Below are the code and all the weights of a small trained network. Each question names an input and a target symbol and asks about switching units off, where a switched-off unit gives its printed mean instead of its output.

import numpy as np


def w(rows, s, z=0):
    codes = np.array(rows[::2]) - 128.0
    scale = np.full(codes.shape[1], s)
    scale[-1] = z or s
    return codes * scale


def norm(h):
    return h / np.sqrt((h * h).mean(-1, keepdims=True) + 1e-5)


def f(y):
    return np.maximum(y, 0)


def softmax(a):
    e = np.exp(a - a.max(-1, keepdims=True))
    return e / e.sum(-1, keepdims=True)


def log_softmax(a):
    a = a - a.max(-1, keepdims=True)
    return a - np.log(np.exp(a).sum(-1, keepdims=True))


def net(x, mask):
    ids = ['ΓΘαδζητ'.index(c) for c in x.split()]
    T = len(ids)
    res = E[ids] + P[:T]
    r = norm(res)
    for j in range(3):
        rows = slice(2 * j, 2 * j + 2)
        q, k, v = (r @ M[0][rows].T for M in (Q, K, V))
        z = softmax(np.where(np.tri(T) > 0, q @ k.T / 2**0.5, -1e9)) @ v
        o = O[0][rows]
        res = res + np.where(mask[j], z, o[:, -1]) @ o[:, :-1]
    y = f(norm(res) @ A[0][:, :-1].T + A[0][:, -1])
    res = res + np.where(mask[3:7], y, B[0][:, -1]) @ B[0][:, :-1]
    return log_softmax(norm(res)[-1] @ U[:, :-1].T + U[:, -1])


Q, K, V, O, A, B = {}, {}, {}, {}, {}, {}
E = w([
[150,138,89,124,254,108],'Γ',
[95,151,168,195,145,236],'Θ',
[120,68,78,95,95,80],'α',
[99,65,81,104,108,80],'δ',
[190,127,96,129,91,57],'ζ',
[69,66,91,126,127,84],'η',
[179,69,65,145,93,232],'τ',
],0.0094)
P = w([
[40,216,34,185,70,101],'0',
[74,157,58,196,68,102],'1',
[130,154,66,220,115,126],'2',
[94,208,84,137,153,136],'3',
[132,119,90,188,103,123],'4',
[96,199,104,107,156,134],'5',
[143,90,102,165,103,114],'6',
[105,182,115,88,155,134],'7',
[110,112,145,98,114,118],'8',
[173,60,118,132,139,92],'9',
[119,144,143,30,178,121],'10',
[109,2,152,58,154,110],'11',
],0.0074)
Q[0] = w([
[142,145,172,114,116,165],'head 0',
[148,139,96,97,81,170],'head 0',
[168,154,66,114,252,165],'head 1',
[122,145,166,125,145,220],'head 1',
[115,99,104,134,109,71],'head 2',
[157,138,68,107,203,172],'head 2',
],0.032)
K[0] = w([
[104,148,104,180,115,158],'head 0',
[152,145,64,112,83,161],'head 0',
[207,67,149,253,113,50],'head 1',
[102,205,51,170,96,122],'head 1',
[151,93,158,87,159,64],'head 2',
[190,42,85,183,118,177],'head 2',
],0.03)
V[0] = w([
[100,92,102,93,179,128],'head 0',
[70,196,149,147,54,224],'head 0',
[90,127,110,118,137,30],'head 1',
[5,117,206,191,185,103],'head 1',
[119,126,100,104,66,241],'head 2',
[229,158,115,113,91,81],'head 2',
],0.013)
O[0] = w([
[215,181,110,157,124,110,177],'head 0',
[184,39,153,104,109,122,118],'head 0',
[217,138,118,210,190,175,237],'head 1',
[185,220,68,42,161,150,44],'head 1',
[88,202,103,164,254,134,253],'head 2',
[119,66,113,130,161,137,126],'head 2',
],0.0078,0.0053)
A[0] = w([
[168,140,124,117,164,159,126],'neuron 0',
[132,136,140,64,126,93,4],'neuron 1',
[110,110,136,110,143,245,181],'neuron 2',
[178,3,150,53,177,172,99],'neuron 3',
],0.028,0.0034)
B[0] = w([
[104,120,166,103,120,127,254],'neuron 0',
[125,127,136,153,189,106,165],'neuron 1',
[135,114,71,182,99,158,252],'neuron 2',
[227,4,207,30,169,112,230],'neuron 3',
],0.029,0.0094)
U = w([
[194,47,140,84,150,144,198],'Γ',
[36,99,130,108,58,67,104],'Θ',
[119,208,146,6,89,184,198],'α',
[128,192,243,187,139,141,3],'δ',
[129,144,68,243,143,183,159],'ζ',
[97,162,61,93,226,72,135],'η',
[209,175,60,107,53,75,133],'τ',
],0.011,0.003)

Each question gives the input, a string of symbols that net reads in full, and the target symbol t.
The units are the heads (2 rows each of Q, K, V and O) and the neurons (one row each of A and B). Each row of codes is followed by its name. A weight is (code - 128) times the scale printed after its matrix; where a second scale follows, it is the last column's (O, A, B and U).
mask holds one flag per unit, heads first, then neurons. A switched-off unit (its flag False) gives its mean, the last column of its rows in O or B, instead of its output. The means were averaged over made-up inputs and are rounded, as every weight is.
A unit's drop is (log p(t) with every unit on - log p(t) with that unit switched off) / (log p(t) with every unit on - log p(t) with every unit switched off).
The circuit of an input: a set's keep is (log p(t) with only the set's units on - log p(t) with every unit switched off) / (log p(t) with every unit on - log p(t) with every unit switched off). Starting from all 7 units, units are removed one at a time, each time the one whose removal leaves the highest keep (on an exact tie, the one counted first), for as long as the keep stays at least 0.8.
units of the circuit, in order: the units of the circuit, biggest drop first
unit that matters most: the unit with the biggest drop
k most important neurons: the k neurons with the biggest drops, biggest first
which heads matter: for each layer, one digit per head in row order, 1 if its drop is at least 0.15 and else 0, layers parted by /
input Θ α ζ δ Θ Γ τ ζ τ η, target Θ: unit that matters most => head 0
input Γ τ α τ ζ τ Θ Θ δ, target η: which heads matter => 010
input Γ Θ τ τ ζ η α, target α: which heads matter => 010
input ζ Γ α, target τ: 2 most important neurons => neuron 3; neuron 2
input α Θ ζ α τ ζ α τ Θ ζ δ Γ, target ζ: units of the circuit, in order => neuron 3; head 0
input Θ Θ Θ Θ α δ α Γ Γ Θ Θ Γ, target δ: units of the circuit, in order => head 0; neuron 2; neuron 3; head 1
input Γ τ δ δ, target δ: which heads matter => 110
input Γ ζ η Θ Θ ζ α Γ Θ η, target η: which heads matter => 110
input τ Θ Θ Γ α δ τ η, target Θ: units of the circuit, in order => head 1; neuron 3
input τ η τ Θ Γ Θ ζ τ δ α, target δ: 3 most important neurons => neuron 2; neuron 3; neuron 0
input Θ Θ δ Γ Θ Γ η α Θ δ α, target δ: which heads matter => 110
input η α δ α ζ Γ Θ τ, target ζ: units of the circuit, in order => head 2; neuron 3
input δ Γ ζ Θ τ ζ Θ α Γ η, target τ: which heads matter => 101
input τ α Γ η, target τ: unit that matters most => head 2
input ζ τ Θ ζ δ Γ τ α, target Θ: which heads matter => 010
input α δ τ Θ ζ ζ η η δ, target α: which heads matter => 110
input δ α δ η, target δ: which heads matter => 010
input ζ τ τ δ Θ η, target η: units of the circuit, in order => head 1; neuron 1; neuron 3
input Θ τ η η δ ζ, target δ: units of the circuit, in order => neuron 2; neuron 3
input τ Γ Θ δ ζ Θ δ α ζ, target ζ: unit that matters most => head 0
